Fivam: [  0 -14  -4 -14  -2   8  -4]
soko: [  1 -13  -5  -1  12  11 -14]
Tel: [  1 -14  -5  -4  10  10 -12]
Zesa: [ -4  -4  11  19  31   2 -34]
Zim: [ -3  -5   8  18 -13   4 -31]
gil: [  0 -14  -4 -15  -5   8  -2]
tak: [ -6  -2  17  19  32  -1 -40]
Sem: [  3   4  -7 -18 -25  -4  51]
reg: [ -4  -5   9  18  31   3 -32]
kuvot: [ -9   6  26  19  32  -7 -55]
funev: [  0 -13  -3 -16  -6   7  -1]
diff funev: [  0 -13  -3 -16  -6   8  -1]	6, [7]
[  3   4  -7 -18 -25  -4  51]	Sem

fulus: [ -9 -27  17 -30]
Lene: [ -9 -25  18 -25]
Sima: [ -8 -16 -10  -8]
zom: [ -8  18  -9 -50]
Gusoz: [-26 -29   9  21]
gaz: [  0 -23  26 -37]
Rer: [  0  31 -11 -28]
loc: [-23]	gaz, 2
diff Lene: [ -9 -26  18 -25]	2, [-25]
loc: [-30]	fulus, 4
loc: [-28]	Rer, 4
has: [-29   9  22]	no
loc: [-10]	Sima, 3
loc: [9]	Gusoz, 3

gikun: [ -4  -4 -13  18 -13]
Nifog: [-16   3   5  19  15]
naf: [24  7 17  5  5]
Kad: [-36  14 -27 -13  16]
disin: [ 6 11  6 28 34]
dol: [-29  16  29   7 -10]
zages: [-3  8 -4 -5 -3]
numud: [-27  29 -19 -41 -14]
benot: [ 57  -5 -57  10 -13]
zumo: [-40 -48 -10 -17  34]
kiko: [ 4  3 36 13 -2]
has: [ 29 -19 -41 -14]	yes
has: [ 29 -19]	yes
loc: [57]	benot, 1
has: [ 8 -4 -5 -3]	yes

